Here is a tiny trained network, its code and every weight. The questions are about switching its units off for an input and a target symbol, where a switched-off unit gives its printed mean instead of its output.

import numpy as np


def w(rows, s, z=0):
    codes = np.array(rows[::2]) - 128.0
    scale = np.full(codes.shape[1], s)
    scale[-1] = z or s
    return codes * scale


def norm(h):
    return h / np.sqrt((h * h).mean(-1, keepdims=True) + 1e-5)


def f(y):
    return y / 2 * (1 + np.tanh(0.7978845608 * (y + 0.044715 * y**3)))


def softmax(a):
    e = np.exp(a - a.max(-1, keepdims=True))
    return e / e.sum(-1, keepdims=True)


def log_softmax(a):
    a = a - a.max(-1, keepdims=True)
    return a - np.log(np.exp(a).sum(-1, keepdims=True))


def net(x, mask):
    ids = ['αβγδζξστψω'.index(c) for c in x.split()]
    T = len(ids)
    res = E[ids] + P[:T]
    r = norm(res)
    for j in range(2):
        rows = slice(3 * j, 3 * j + 3)
        q, k, v = (r @ M[0][rows].T for M in (Q, K, V))
        z = softmax(np.where(np.tri(T) > 0, q @ k.T / 3**0.5, -1e9)) @ v
        o = O[0][rows]
        res = res + np.where(mask[j], z, o[:, -1]) @ o[:, :-1]
    y = f(norm(res) @ A[0][:, :-1].T + A[0][:, -1])
    res = res + np.where(mask[2:18], y, B[0][:, -1]) @ B[0][:, :-1]
    return log_softmax(norm(res)[-1] @ U[:, :-1].T + U[:, -1])


Q, K, V, O, A, B = {}, {}, {}, {}, {}, {}
E = w([
[138,172,88,96],'α',
[101,126,109,106],'β',
[59,109,126,146],'γ',
[127,185,230,102],'δ',
[167,66,90,154],'ζ',
[82,165,148,206],'ξ',
[97,180,215,3],'σ',
[123,143,125,161],'τ',
[145,199,100,145],'ψ',
[134,184,219,114],'ω',
],0.0072)
P = w([
[41,253,155,86],'0',
[126,194,228,43],'1',
[112,158,182,79],'2',
[90,145,166,103],'3',
[81,145,147,113],'4',
[69,148,128,129],'5',
[69,149,110,131],'6',
[44,132,106,155],'7',
],0.002)
Q[0] = w([
[8,110,92,215],'h0',
[10,93,83,223],'h0',
[162,128,148,120],'h0',
[108,139,30,114],'h1',
[123,126,162,161],'h1',
[117,162,1,157],'h1',
],0.0044)
K[0] = w([
[138,50,45,199],'h0',
[158,2,48,207],'h0',
[142,154,155,95],'h0',
[172,64,82,108],'h1',
[139,133,190,172],'h1',
[232,34,51,193],'h1',
],0.004)
V[0] = w([
[36,110,166,124],'h0',
[74,190,106,169],'h0',
[110,104,127,142],'h0',
[120,100,98,138],'h1',
[89,124,76,57],'h1',
[202,2,103,152],'h1',
],0.0055)
O[0] = w([
[98,70,207,123,208],'h0',
[173,61,149,159,227],'h0',
[102,116,125,132,170],'h0',
[124,102,91,139,162],'h1',
[135,86,94,36,206],'h1',
[3,111,66,190,1],'h1',
],0.0048,0.00086)
A[0] = w([
[130,138,123,114,142],'n0',
[82,161,228,74,109],'n1',
[128,135,140,117,190],'n2',
[171,91,133,117,8],'n3',
[141,254,190,71,7],'n4',
[185,92,154,99,6],'n5',
[137,146,189,203,158],'n6',
[152,103,97,145,103],'n7',
[131,122,123,4,92],'n8',
[135,115,105,135,69],'n9',
[120,136,176,188,147],'n10',
[126,143,111,119,110],'n11',
[124,157,133,167,85],'n12',
[46,162,111,124,115],'n13',
[177,193,155,177,154],'n14',
[144,81,103,139,129],'n15',
],0.0076,0.0021)
B[0] = w([
[132,102,128,141,133],'n0',
[97,202,43,185,251],'n1',
[125,109,115,147,156],'n2',
[123,173,164,95,112],'n3',
[2,182,86,200,235],'n4',
[132,156,182,58,141],'n5',
[143,55,97,154,167],'n6',
[95,180,132,143,136],'n7',
[126,3,50,179,196],'n8',
[115,163,125,114,117],'n9',
[143,59,102,146,154],'n10',
[142,101,146,132,123],'n11',
[148,75,140,84,123],'n12',
[241,94,179,111,204],'n13',
[153,8,66,128,168],'n14',
[66,195,116,138,157],'n15',
],0.004,0.0029)
U = w([
[193,185,42,48,100],'α',
[115,58,102,9,177],'β',
[31,37,235,132,164],'γ',
[117,207,188,154,114],'δ',
[32,150,36,175,141],'ζ',
[154,85,171,203,2],'ξ',
[64,196,141,50,147],'σ',
[241,89,172,170,156],'τ',
[254,205,61,161,123],'ψ',
[140,204,171,168,82],'ω',
],0.0094,0.0042)

Each question gives the input, a string of symbols that net reads in full, and the target symbol t.
The units are the heads (3 rows each of Q, K, V and O) and the neurons (one row each of A and B). Each row of codes is followed by its name. A weight is (code - 128) times the scale printed after its matrix; where a second scale follows, it is the last column's (O, A, B and U).
mask holds one flag per unit, heads first, then neurons. A switched-off unit (its flag False) gives its mean, the last column of its rows in O or B, instead of its output. The means were averaged over made-up inputs and are rounded, as every weight is.
A unit's drop is (log p(t) with every unit on - log p(t) with that unit switched off) / (log p(t) with every unit on - log p(t) with every unit switched off).
The circuit of an input: a set's keep is (log p(t) with only the set's units on - log p(t) with every unit switched off) / (log p(t) with every unit on - log p(t) with every unit switched off). Starting from the 12 units with the biggest drops (on a tie, the unit counted first), units are removed one at a time, each time the one whose removal leaves the highest keep (on an exact tie, the one counted first), for as long as the keep stays at least 0.8.
units of the circuit, in order: the units of the circuit, biggest drop first
top k neurons: the k neurons with the biggest drops, biggest first
heads that matter: for each layer, one digit per head in row order, 1 if its drop is at least 0.15 and else 0, layers parted by /
drop when u is switched off: that unit's drop, to one decimal
input ζ ζ σ ζ ω, target ζ: top 2 neurons : [n4; n1]
input γ ω γ β ζ γ β α, target β: units of the circuit, in order : [h1; n4; h0]
input δ γ τ γ ζ, target γ: heads that matter : 10
input ξ α β, target β: top 2 neurons : [n8; n13]
input β β β ζ β γ, target β: units of the circuit, in order : [h1; n4]
input β β ζ, target β: top 4 neurons : [n1; n4; n13; n15]
input ζ ζ ζ γ ζ ζ σ, target ζ: top 2 neurons : [n1; n8]
input ζ σ γ ζ ξ ψ β τ, target τ: units of the circuit, in order : [n4; n1]
input σ ψ β α ζ, target α: top 2 neurons : [n15; n13]
input σ ζ ψ δ ψ ζ ζ δ, target ζ: top 2 neurons : [n4; n1]
input ζ ζ ω β, target β: top 4 neurons : [n4; n13; n1; n15]
input α γ ζ ψ δ ψ γ, target ψ: top 4 neurons : [n13; n1; n4; n14]
input α β ζ, target β: top 4 neurons : [n1; n4; n13; n5]
input β τ ζ ψ ζ, target ζ: top neuron : [n13]
input β τ γ ω β γ, target γ: drop when n1 is switched off : 0.1
input σ γ ζ, target γ: drop when n3 is switched off : -0.1
input ζ ζ ζ ω, target ζ: drop when n6 is switched off : 0.0
